Below are the code and all the weights of a small trained network. Each question names an input and a target symbol and asks about switching units off, where a switched-off unit gives its printed mean instead of its output.

import numpy as np


def w(rows, s, z=0):
    codes = np.array(rows[::2]) - 128.0
    scale = np.full(codes.shape[1], s)
    scale[-1] = z or s
    return codes * scale


def f(y):
    return y / 2 * (1 + np.tanh(0.7978845608 * (y + 0.044715 * y**3)))


def softmax(a):
    e = np.exp(a - a.max(-1, keepdims=True))
    return e / e.sum(-1, keepdims=True)


def log_softmax(a):
    a = a - a.max(-1, keepdims=True)
    return a - np.log(np.exp(a).sum(-1, keepdims=True))


def net(x, mask):
    ids = ['βδεηθμξπφ'.index(c) for c in x.split()]
    T = len(ids)
    res = E[ids] + P[:T]
    r = res
    for j in range(2):
        rows = slice(2 * j, 2 * j + 2)
        q, k, v = (r @ M[0][rows].T for M in (Q, K, V))
        z = softmax(np.where(np.tri(T) > 0, q @ k.T / 2**0.5, -1e9)) @ v
        o = O[0][rows]
        res = res + np.where(mask[j], z, o[:, -1]) @ o[:, :-1]
    y = f(res @ A[0][:, :-1].T + A[0][:, -1])
    res = res + np.where(mask[2:6], y, B[0][:, -1]) @ B[0][:, :-1]
    return log_softmax(res[-1] @ U[:, :-1].T + U[:, -1])


Q, K, V, O, A, B = {}, {}, {}, {}, {}, {}
E = w([
[160,126,160,172,8],'β',
[34,172,47,80,207],'δ',
[69,118,203,151,107],'ε',
[105,115,121,196,102],'η',
[29,125,130,90,124],'θ',
[200,82,87,122,77],'μ',
[130,227,250,219,147],'ξ',
[141,199,45,197,205],'π',
[113,68,116,69,218],'φ',
],0.019)
P = w([
[173,148,177,115,83],'0',
[158,127,147,95,130],'1',
[49,9,59,135,191],'2',
[170,187,177,97,98],'3',
[152,127,148,76,180],'4',
[40,15,59,150,212],'5',
[158,199,182,106,117],'6',
[132,127,150,64,208],'7',
[18,14,63,152,231],'8',
[151,208,194,101,133],'9',
[115,133,157,66,234],'10',
[68,21,37,158,163],'11',
],0.013)
Q[0] = w([
[101,139,104,139,69],'h0',
[87,144,129,167,110],'h0',
[130,118,139,94,115],'h1',
[83,7,123,152,93],'h1',
],0.014)
K[0] = w([
[88,162,136,118,63],'h0',
[67,138,164,181,115],'h0',
[165,120,149,113,139],'h1',
[67,237,138,161,246],'h1',
],0.011)
V[0] = w([
[130,139,29,190,131],'h0',
[45,63,174,210,96],'h0',
[145,236,80,254,179],'h1',
[56,194,13,43,69],'h1',
],0.0079)
O[0] = w([
[187,106,62,182,96,56],'h0',
[72,190,2,157,45,254],'h0',
[163,245,76,194,99,154],'h1',
[105,174,68,62,64,79],'h1',
],0.0089,0.005)
A[0] = w([
[153,89,78,116,162,48],'n0',
[191,247,170,125,171,203],'n1',
[139,154,47,138,121,1],'n2',
[53,115,91,133,157,73],'n3',
],0.012,0.008)
B[0] = w([
[98,243,173,196,38,146],'n0',
[211,139,120,73,245,249],'n1',
[39,68,249,78,138,196],'n2',
[238,151,138,111,90,253],'n3',
],0.012,0.0073)
U = w([
[206,177,241,160,67,13],'β',
[136,142,55,66,142,54],'δ',
[54,220,227,162,131,105],'ε',
[76,178,72,215,159,255],'η',
[69,175,116,67,116,167],'θ',
[179,50,147,120,129,143],'μ',
[147,152,162,143,153,138],'ξ',
[148,97,53,142,178,171],'π',
[92,9,94,126,200,212],'φ',
],0.012,0.0087)

Each question gives the input, a string of symbols that net reads in full, and the target symbol t.
The units are the heads (2 rows each of Q, K, V and O) and the neurons (one row each of A and B). Each row of codes is followed by its name. A weight is (code - 128) times the scale printed after its matrix; where a second scale follows, it is the last column's (O, A, B and U).
mask holds one flag per unit, heads first, then neurons. A switched-off unit (its flag False) gives its mean, the last column of its rows in O or B, instead of its output. The means were averaged over made-up inputs and are rounded, as every weight is.
A unit's drop is (log p(t) with every unit on - log p(t) with that unit switched off) / (log p(t) with every unit on - log p(t) with every unit switched off).
The circuit of an input: a set's keep is (log p(t) with only the set's units on - log p(t) with every unit switched off) / (log p(t) with every unit on - log p(t) with every unit switched off). Starting from all 6 units, units are removed one at a time, each time the one whose removal leaves the highest keep (on an exact tie, the one counted first), for as long as the keep stays at least 0.8.
units of the circuit, in order: the units of the circuit, biggest drop first
most important unit: the unit with the biggest drop
top k neurons: the k neurons with the biggest drops, biggest first
input θ δ φ, target θ: units of the circuit, in order : h1, n0
input θ ε β η, target η: most important unit : n2
input ε β ε θ ε π ε φ ξ μ, target μ: units of the circuit, in order : h1, n0
input μ φ μ ε β, target μ: top 3 neurons : n0, n3, n2
input ε β θ θ η θ, target δ: units of the circuit, in order : n3, h1
input η ξ δ θ θ η, target θ: top 2 neurons : n2, n1
input η δ ξ ε π θ φ θ π δ, target π: units of the circuit, in order : n1, h0, h1
input θ π ε, target ε: units of the circuit, in order : h1, n2, h0
input ε β η ε β η ε θ δ β η δ, target θ: units of the circuit, in order : n2, h1
input μ μ π ξ δ δ, target θ: units of the circuit, in order : h1, n2
input β ε β ξ φ π, target ε: units of the circuit, in order : n2, h1
input β ξ μ, target η: units of the circuit, in order : n0, h1
input ξ ε ε ξ ξ β, target η: units of the circuit, in order : h1, n3
input β ξ β μ φ ε μ ξ η, target η: units of the circuit, in order : h1
input φ θ ε, target μ: top 2 neurons : n3, n0
input η ξ θ π π μ ε β θ, target ε: top 2 neurons : n2, n1
input θ μ ε ε β π ε μ δ δ, target δ: top 2 neurons : n2, n3
input ξ β φ φ ε, target φ: top 2 neurons : n3, n0
input β ε β ε θ μ β ε, target φ: top 2 neurons : n0, n3
input ε ε π, target ε: top 2 neurons : n2, n0
input μ ξ θ, target η: top 2 neurons : n1, n2
input η μ ε β ε π ε ε π η δ φ, target θ: top 2 neurons : n0, n2
